Stage of each row
[ -30  -50  -85  118  -22    1 -159 -117   17  167  -74   32   68  -54
   25  106    2   66   84   39  -30 -132   41  -18   31   27   60   42
  -10  -25   -1 -177   37   -6   96 -118   93   12   22   41   -8  -16
   33   59    5   16  -23  -20   85   62   71 -110   12  133]
21
[  37  -99 -112   -9   72   23    7   -5  -71  114 -181   81   53   50
   36   62  -79   72   13   33   35  -15   39  -98   77   27  -46  -47
   14    2   16 -114  -63  -22   19   16   30  -38   -6  -15  -30    8
   85  -47  -66   28  -60   32   37  115  -57    2   90   -8]
11
[ -34 -147   44  -35  116   38  103   27   42  -22  -96    4   66  -17
   56   15  -27   33   62   24   26   -5  -56 -115  100   49  -83 -132
   68   52  -34  -18 -131   56  -11  -65    6  -56  -28    9  -86  -36
    9   26  -65   12    8   -8   28   -3  -69  120  -20   -2]
10
[-111    3   37   64   17   86  -52   45  -90  -40   10   15  -38   98
  -50   19   -3   18  131  252   58   92 -159 -144   37  143  -92  -12
  105   47  -92   13 -216  -73   33   26  100  -18 -118   71  -81  -44
 -162  142  -78  158 -110   54  118  133  -26   -8 -115  -58]
11
[-13 -21 -65 -14 -33  57 -44  26 -58  87 -57  -6 -19  13 -18 -20  -9 -36
  12 -33  29  24  14  -5 -55  52  10  11   0 -13  13  48 -34 -21 -33  40
 -26 -45 -44  -1 -23  10  32  -4 -40 -28  31  41  41  25  34  45  61 -29]
24
[ 110 -185 -128  105   -3   95  -67  -53   67   86  -83   14   61   89
   29  -18    1  -11   10  -76   -1  -92   20  -74  190   18    5  -70
   -2  -30  -57  -70  -16   -1   50    8   75   -6   41  -27  -69   -4
   42   27  -59   34   53    2  -45   32   15  153   63   40]
12
[  23  -89  -73   25    1   83   83 -101   47  137  -70  -23   58   28
   30   46  -32  -63   40  -71    5  -15  -25   33   -1    8   91   16
   25  -65  -35  -42   43   30  -20  -24   31  -37  161   17  -16 -112
   58  -97  -43  -84   85   37  -16  -91   53   23   37   75]
22
[ 27  25 -83 -61 -29 -51 -92  62 -39 111 -19  21  -4 -25 -65 -34  37  14
  -4  18 -27  33 -29   5 -34  18   2 -24  -8  15  -4 -30 -37 -46   6 -24
   1 -37 -24   1  51  37   9  43  20 -66 -62 -18  22   1  22 -50  27  -6]
17
[-138 -210  -62  111  -89  107 -142  -56   49   75   22  -63   27  -61
   75  163  -10    4   81  115   66 -133   -3 -146   57   77    3  -35
   30  -26  -32  -29 -100   26  123  -36  -47  -64   80  139   -1  -39
  -11   46    9  -72  -38   93   84   -7  108   41  -44   10]
13
[-161   80  -55   -3 -187   96 -300   74  -56   89  226   10  -88  -15
 -151  -79  168  -32  -82   53   76   89  -21  168 -150   80   70   73
   45 -104    7   13  -50   52   67   47   27  -75 -136   73   -2   20
  -28  -51   95  -82 -114    2  -34  -34  130  -51    9  -56]
22
[  10 -167 -228   33  -18   10   -8 -103   23  128 -216   39   42  -88
   23  -35  -43 -128  114  -87 -135 -174    2  -11  -21   35  -70   61
 -155  -27   17  -52   59   54 -132  -63  -40   40   57   17   34   64
   91  -11   53 -128  209   93  185  -46   73   39   20   28]
10
[  9 -68 -60  -5   2  33 -25  32 -11 106 -18 -12 -27  10   8 -40 -14 -11
  19 -69  27  55 -16  -3 -24 -13  40 -38  37  -7  -6  37 -78 -31 -23  57
  -9 -57 -23 -19 -40 -12  42  11 -66 -48 -10   9 -25  31  -5  71  63  -7]
20
[ -7  50 -62 -15 -20  39 -65  -4   5 112  17  29  -6   0 -63 -54  40  -3
  -3 -29  -3  10 -31 116 -65  29  83  26  36 -36  15 -40  31  38  -2  -6
  59 -23 -25 -30 -25   4  -8   7  12 -10 -35 -19   5 -30  11 -28  42  59]
20
[ 156  487 -173 -177   66    0  -85  -67 -304   73 -223  248  -84  132
 -314 -428 -220   13   34   69  -57  207 -167  352  -21   69   91  223
   94  -94  227  -89    7 -151 -205  257  311   95 -288 -325 -142  142
 -168   29 -110  312 -114   29  -74  224 -293 -182   60  -35]
19
[  5  -5 -62 -75 -23 -18 -65  22 -25  78 -41   4  -4 -13 -48  -4  -7 -28
 -44  -3  27  14  43  26  -9  59   2   5 -21 -76  22  -2  21  25  11  -8
 -38 -62   9 -15  25  17  44 -62  19 -69 -34  18 -38 -25  51 -18  74 -14]
25
[-420  -39  210  -99   37 -400   52 -122   51 -133 -176 -239   -6 -185
   92  -55 -300 -101  211  -69  -65   44  -98 -378  150  -54 -274  -66
  -79   86  -22  273 -151 -174    7   -9 -195 -115   49  -27    2   34
   41   88 -218  -32  235  -90  -61   84   95  163 -291 -159]
2
[ -24  -48  -14   -3   13   98   92   83  -23   81  -72 -112   12 -103
  138  175  -27   33  114  -17   13  -79   27 -144 -157   33   30  -41
   15  152  -35  181  -77  -32  -54  -36 -160  -58   70   73   62  -39
   -5  139  -72  -69   66  106  258  -44   48  136   39  -32]
3
[-29  -1 -24  -4 -10  31 -53 -30  22  53 -35 -43  26 -85  15  86  24  45
  33   3 -13 -76  16 -38  23  44  23   5  20  17 -43  -8 -11  18  -3 -60
 -69 -31  30  44   1 -13  -3  39  22  -1  29 -24  90 -81  58  74 -26  13]
23
[-145 -177   91   31   87  169  107   -1  163  -16   39    8   85    6
   57  -47   28   -4   45  -33   79  -65  -67   56    3   76   44 -131
  119    3   31  -25  -40  232   73 -118  122  -62  -50   -8 -169  -50
  -16   14  -58    0   10    5  -10  -60  -54  120   15  122]
9
[ -44  -27  -53  -21   -7   44 -111    3   50  120   74  -21  -18  -56
    9  -30   13   42   18  -56   51   60   -8   94  -30  -16   96   -3
   48  -49  -19  -23  -30   73  -21   24   60  -64  -22  -11   -7  -32
    3  -26   12  -26 -102  -14  -36  -31   -9    8   65   35]
18
[  28 -125   14  -64   50   13  -48   17   29   42   21  -40   -1  -50
   16   28   -6    3   25   54   84  111  -11  -15   79   45   12  -47
   61  -94  -64  -34 -116   45  -22  -28    9  -87   23   40    1 -113
  -13  -52   23  -58 -133   27  -95  -39  -11  -23   55   -4]
24
[ 116  -14  -88   20  -75  163 -135   -2  -30   96  -70  -14   98  -94
   28  104   33   59    8  -24   -3 -151  117   16   43   76   66  -15
  -16   -5   15    1   26   21    3  -84   17  -19   -3   12    8   -6
   37   11  -13  -51   85   51   75  -62   78  100   76   17]
28
[ 34 -15 -87 -18  -4  18 -78  26 -64  70 -97  41  21  -5 -18 -27 -39  15
  15  -4  -9 -29  20 -35  38  34 -38 -28  -6  -1  23   4 -49 -39  -2  27
  23 -28 -48 -51 -17  41  31  23 -57  -3   3  27  11  72  -4  55  51 -45]
9
[ 44 -56 -27 -23  28  38 -16  62  -5  35 -43 -42 -21  33  31  24 -49   1
   2 -34  59  23  62 -61  46  54 -12 -52  -5 -33 -31 108 -31   8 -12  42
 -27 -67 -25 -52 -30   4  25   2 -87  14 -12  32 -24  38  13 128  96 -31]
28
[ 57 -54 -66 -10  20  78 -84  58  33  78 -16 -12  16 -35  32  37  39  53
   5 -41  34 -32  93  22   0  63  32 -24 -31 -18 -33   8  16  97 -26 -62
  23 -37 -59  -9   4  14  23  13  13   4 -35  14  64 -21  24  71 124  34]
28
[ 101 -191  -97   87  -35  -33  -95 -101 -106  103 -311  -28   31 -114
   90  160  -48  -79  104  -57  -77 -197   86 -279  137   37 -157  -40
  -50   35    0  -18  -35 -192 -101   78 -233    1    8   24  -59   31
  114  111  -32    7  215   10  159   95   53   91  -17  -36]
18
[ 108  118    6 -129  152   36    3  172  -20   26   71   76  -85    4
  -32  -16   -1   86  -58    7   75  114   56  179  -65   57   35  -36
   69 -106   -7   74   16  154 -102   85   60  -64 -142 -184  -61    5
  -31  -54  -22   80 -228  -13  -71   30 -123   27  188   14]
28
[-86 -25 -40  28  11 -29 -63 -38 -37  71 -66  -6   4 -21  15  18 -59  12
  64   7   2   5   2 -57  20   7 -27  18   0 -22 -12   8 -72 -42  25  -2
  16 -39 -11   2 -24 -18  46  -6 -81  -8  17  11   9  82  43  29  -9 -28]
3
[ 47  17 -11   0  26  32  -8  12  18  78  34 -22  -3  -9  17  72   4  -7
   0 -31  20   3  15  41  -8   9  48 -12  53 -73 -61  55  21  25  -7  39
   4 -56  86 -60  -5 -92   4 -34 -43 -20 -37   5 -61 -34  33  46  59  16]
2
[  75   -4 -118   76  -17  123  -45  143  -43  224  112   24  -95  138
   34   76   92  -38   -2  -87   68  128   35   72 -223    5   53    7
    3  -41 -132   85   68   32 -100  187   84  -52   -9  -65   27  -73
   28  -46  -46   22 -123   39   72   87   31  -31  210   26]
14
[ 102  -49 -181   61  -33   43 -135   13   35  156   40   24  -18   19
  -44   -5   37   33   33   67  -25  -36  -14   57  -16   28  130   45
  -25  -46  -43  -80  -32   -3   78  -92   82   10   57   46   74    0
  -40   90   41  -78 -120   65   37   -7   67  -54   82   77]
22
[ -49   89   81  -45   92  -49   67  -68   51   35  -83   13  132  -95
   21  109   23   83   27  -29  -60  -83   11   15   48   16  -21  -34
   38   19  -42  -84   88   82   10 -159   45  -26   57  -38  -28  -67
   48  -50  -22   33   71 -125   27  -95   24   13  -59   82]
5
[   6  127  -18  -49  -12   80  -62  -37  -54   44  -55   26  -11  -85
  -30   40  -20  -13  -30  -67    2  -90   68  121  -27   68   21   48
   45  -94   59   55  107   68  -99  107  -61  -32  -46 -124  -91   17
   20  -69   -7   56   61  -16    8  -49    4   84   44   -3]
25
[-46 -13 -50   9  11  23 -90   9 -15 113 -28  11 -14 -25   1  11   0  48
  49  27  35   5   9  10 -66  47  52  18  23   7  16 -52 -30  18  19 -33
  33 -29 -64  18 -11  13 -13  70   4  27 -93  12  89  54  -3 -60  65  52]
22
[-64  15 -12  -4  -2  44 -43 -11  41   9  17 -29   8   2 -21  80   5  35
   2  78  33 -53  13 -15  48 100  16  10  15 -52 -45   8  14  79  67 -66
 -10 -43  27  25 -12  -5 -32  -9   5  26 -35   3  30 -63  71  61 -18  20]
27
[  21  -81 -107  -42  145  -15   22   26   34   81  -37  -11  -84  129
   36  -57 -121   86   15  -21  113  194   20  -27   78  -12   52   16
   11  -63  -85  -13  -95   41  -31   79   60  -62  -15  -40  -10  -16
    6  -53  -66  111 -205   21  -59   95  -94   65  158  -16]
25
[ -14 -310  -57  -19  -25  107  -47   91   49   58  -63  -92    9   39
   51  -94   16  -78   48    2  135   46   -1 -149  -12  112    7 -105
   -9   70   24   22 -151   27   53  -77  -32  -83  -52  131   26   18
  -35  161   24  -65  -72  149   90   27   -7   28  147  -13]
8
[-52  40   0  13 -31   4 -75 -50  41  62   4 -35  14 -36 -10  40  -5 -35
   3 -26   9 -91  24  35  -9  53  41  19  22 -64  11  28  93  42  58  -5
  -9 -41  62 -51 -11 -18 -18  24  -6  14   4  -5 -19 -35  69   6  18  50]
2
[ -92 -185  -37  -96   49  -92  -14   38   34   71  -81  -57   30  -67
   32  -85  -32  -10   80    4   36  120  -27  -92  -11   12  -39  -48
  -53   38  -10  -34 -157   18    4 -156    4  -79  -18  110   85  -16
   44   21   16 -139  -55   51   31    8   10  -55   50  -26]
4
[ -21  -83   -6   35   -4   69  -71   17  -50   13  -57  -16   -4   73
   -2   29  -29  -19   33   64   81   36   27 -101   87  111  -57  -31
   14  -50  -30   37  -81  -18   31   20   31  -54  -82   11  -79  -16
    6   -1  -87   58   -6   43   -9   96   32   65   32  -36]
29
[ 21  47  -1 -23  38  93  62 -10   9  21 -33 -30  12   8   4  20 -69 -13
  68  37  22 -26 -55  15  -5  72  59  -1  75  -8  -8  79  -6  20 -16  14
  32 -29  64 -54 -28 -54 -91  64 -71  48 -13  72  32 -37 -23  66  14  16]
7
[ 218   33  108  -61  110   91  121  145   19   87   38   44   66   28
   51   19   33  -13  -66 -192   39   52   48  135  -39  -27   42 -190
  127  -47  -18  115   90   71  -75   99  128  -90    8 -259 -104 -132
   62  -72 -165  -18  -18  -60 -209    5  -92   92  199   71]
9
[-55 -16 -38 -11   3  16 -40  -6   5  99 -16  -4  -2  -4  -7  22  26  26
  10 -16  26  22 -17  -2 -19  21  24 -11  41   0 -25 -45 -16  20   0   6
  -8 -48 -12  18 -25  -9  21  -6   3  13 -39 -37  39 -14   8   5  16  25]
18
[ -76   15 -108  -29   31   45  -64   -8  -34   82  -60   41  -35   -5
  -24  -30  -27   44    4   16   45   -9   27   60  -62   55   43   67
   13  -31   54  -40  -19   71   -5   14  -12  -28  -70   -2  -25   55
    5   -4   25   49  -81   44   89   34  -26    5   81   -4]
3
[ -58  -22   22  -28    3  -22  -71  107   32   35  133  -18  -43  -57
  -18   52   52   14   31  101   17   41  -74  -15  -38   38  -25  -77
   56  -24  -74   54  -96   36   31  -10   -5  -75   -3   11   21  -36
  -56   48    9  -77 -144   -5  -13  -23   32  -10  -29   -5]
15
[  -3 -106  -79  -25   54  -68  122  -25  -49   37 -105  106 -120  148
 -156 -206  -83 -293   50   78  -27   85 -192   69  -56  105  -80   24
   19 -179   83    4  -32  -20  -64  120   -3   -9  -18  -92 -130   19
  -27  -11  -33  -73    5  102  -95   88  -46 -126    4   35]
19
[-23 136  65   8 -59  63 -34  16  36  23  86 -55  46 -54 -26  46  44 -33
  52   2 -39 -67 -55  53 -55  62  38 -17  48   6 -57 122  68  23  17 -42
  70 -31  65 -57   9 -70 -88  71 -54  -9  61 -11  15 -96  93  53 -59  32]
8
[ 24  66 -63 -34 -23  96 -74  57 -60  82 -43  10  41  18 -13  25  -8  82
 -20  -8  45   2  80  28 -13  65  45  -5  -8   5  14  31   2  21  20 -30
  68 -45 -69 -27  -1  26  35 -32 -71  15  -8  23  36  23  29  68  93 -17]
29
[ -40    2  -30   37  -22   93 -114   52  -22   59   60   38  -31   65
  -46  -23   23   33  -36   28   75   13   21   55  -13   65   53  -16
   59  -63   20   13  -45   37   90   31   70  -51 -101  -36  -89   18
    0    2  -62   27  -86    7  -53   75   20   48   71   14]
25
[-53 146 -45  17 -19  11 -79 -15 -13  89  41  -4  -1  12 -32  87  40  60
  -5  14  -9  -9  22  42 -41  26  41  72  10 -29 -84   5  67  19  32  -7
  34 -26  46 -13  33 -33  -5 -33  -9  57 -32 -43  47 -29  89  16  -3   2]
5
[-141  -19  -80    8   63 -228   12    6   36   55   49  -37 -137   -1
   -7  -39 -188  -81  200  115  -83  132 -178  -85  -30  -43  -96   45
  -80  -79 -133  141 -124  -69  -44   62   54  -31  102  -53   92  -25
  -62   36 -110  -92  -99   63  -27  111   54  -54 -103  -40]
14
[ 18 -37   3  27 -14  60 -54  47 -26  81   6   1   4   1 -19  38  68  -3
  33  52  25   6 -34 -23 -43  67  27 -44  67  17 -22 -16 -65 -28  31 -35
  13 -37 -38  37 -36 -39 -28  92 -15 -15 -45   6  50  18  23 -27  22  41]
21
[  81   49   18   -1  -97  125 -222  100  -12  124  106  -17   99  -47
  -23  -46  125   93  -35  -87   46   53   66  106  -18   11  119  -79
   44   28  -13   -1  -35   -1   65  -95  205  -61 -111  -20    7  -55
   17   27  -58  -56  -33  -49  -89   -1   54   17  110   34]
25
[  77  116 -104   -1  -14   39  -80   79  -24  150   77   57  -59   41
  -72   -2   85   34  -54  -34  -12   21    9  143 -121    7   99   29
   31  -42  -30    1   63   21   -8   57   35  -20  -21  -73    5   17
    0    9   11    2 -101  -34   11   -6   22  -13  103   46]
20
[  41 -129   -5  -92   16   -1   29   69   25   91 -101 -140   20  -64
  108   65  -13  -18   70  -81   56   60   18 -179  -20   30  -30  -97
  -10  117  -76   78  -41  -31 -111   10 -121  -87   53   53   91  -38
  -10  100   12   -9  -17   29  137  -56  -17   42   87  -26]
15
[ -81  -20  -60   -3   32   75  -27   18   40   34    4   73    9   20
  -45    1   15   45    3  113   27  -91  -48   43  -13  105   19  -21
   52  -19   38  -82   -8  130   85  -58   50  -20  -40   -2  -50   57
  -58   48   36   37 -116   28   79  -10  -27   -7   11   64]
12
[-117  -33  -44    1   -7  -57 -102  -36   48   74    7  -65  -38  -56
   20   72  -28   17   54   35   25   -4   22  -55   -4   43    4   51
  -37  -46  -65   -2    0   41   22  -38  -50  -50   42   52   54   -4
   -9   14   40    0  -72    2   65  -17   85  -18    3   13]
24
[ -79   36  -60  -37   -1   21  -80    1   28   79   65   14  -22  -16
  -48 -103   12   54  -23  -77   15   80  -28  120   -8  -36   75   16
   42  -49  -13  -10  -56   56   -5   20   61  -52  -57  -30  -45    6
   39  -77  -26  -30  -34  -59  -80  -31    4   90   16  -11]
21
[-202 -200   92  114   -7   35   38   -8   20  -54  -40  -69   24   -7
   60  194  -70  -60  164  267   46 -135  -69 -263   35  179 -104  -83
   25    8  -13   78 -153  -11  184 -158  -56  -58   35  140  -64  -39
  -56  139 -109  -73   31  127  124   69  128   16 -141   32]
29
[ -40  114 -158  -77  -44  131 -136   -9  -63   88  -14  109    7  -42
 -109 -104    8   47  -25   36    5  -25  -24  206  -61   73   66   84
   28  -62   90  -88   10  114  -53   31   97   -7 -103  -39  -20   73
  -30  -72   71   13  -67   48   60  -45  -43  -16   46  -16]
12
[-21 -12 -19   7 -22  25 -98 -22 -48  63 -87 -36  34 -92  51 124 -80  27
  72  36  18 -77  79 -72  30  69 -20  -1 -20 -32  11  52 -10 -17   1 -20
 -15 -47  -6 -13  -1 -12  28   6 -69 -16  29  50  51  44  64  29  24  -9]
28
[-20 -21 -21  52  31 123 -91 -39  37  41 -18  31  71 -18  12 -41  20  73
  67 -22  10 -33 -17  43  80  41  28 -19  56   7 -31 -69 -43  77  -6 -51
 172  -3 -93 -27 -93 -28 -29  35 -44 103   6 -27  29  20 -34  86   8  45]
9
[ 322  -95  -12  -74  155  169   57   58 -130   -5 -326    9   74   29
   61  -70  -92   39  110  -30   66   68   50 -121  173  127  -47 -102
   58   98   25   10 -139  -84 -219   31   71    6 -208  -84 -130  -17
  -56  160 -121  222   40   82  106  128 -229  124  177  -27]
30
[-30 -54   2   5  21  75 -56 -23 100  54  74 -18  12 -35   5  -8  40  -7
  40 -16  35   8 -55  76  32  41  45 -35  73 -64 -57 -36   5 123 -30   1
  84 -45   2 -24 -54 -65 -54  -4  29  29 -68 -25 -29 -74 -19  21  10  74]
15
[-30  18   2   5  20  46 -38 -21 -28  56 -64  19  36   1  -8  43 -17  22
  35  31  27 -17  20   4  12  83  -1   4  25 -32   2 -29  12  32   9 -36
  63 -30 -47 -22 -56 -21   5 -11 -45  53  -1  -4  35  33  15 -10  25  40]
26
[  21  -84  -31  -55   20   -5  -28  136   23  102   63  -64  -81  -20
   72  139   25   31  -61  -45   93   31   74  -82  -50   -3    4 -100
   43  -16  -67  106  -20   27   -6  125 -180 -122   52  -20   37   -8
   43   -1    7  -44 -158   -4   -3  -16   11   87  132  -37]
16
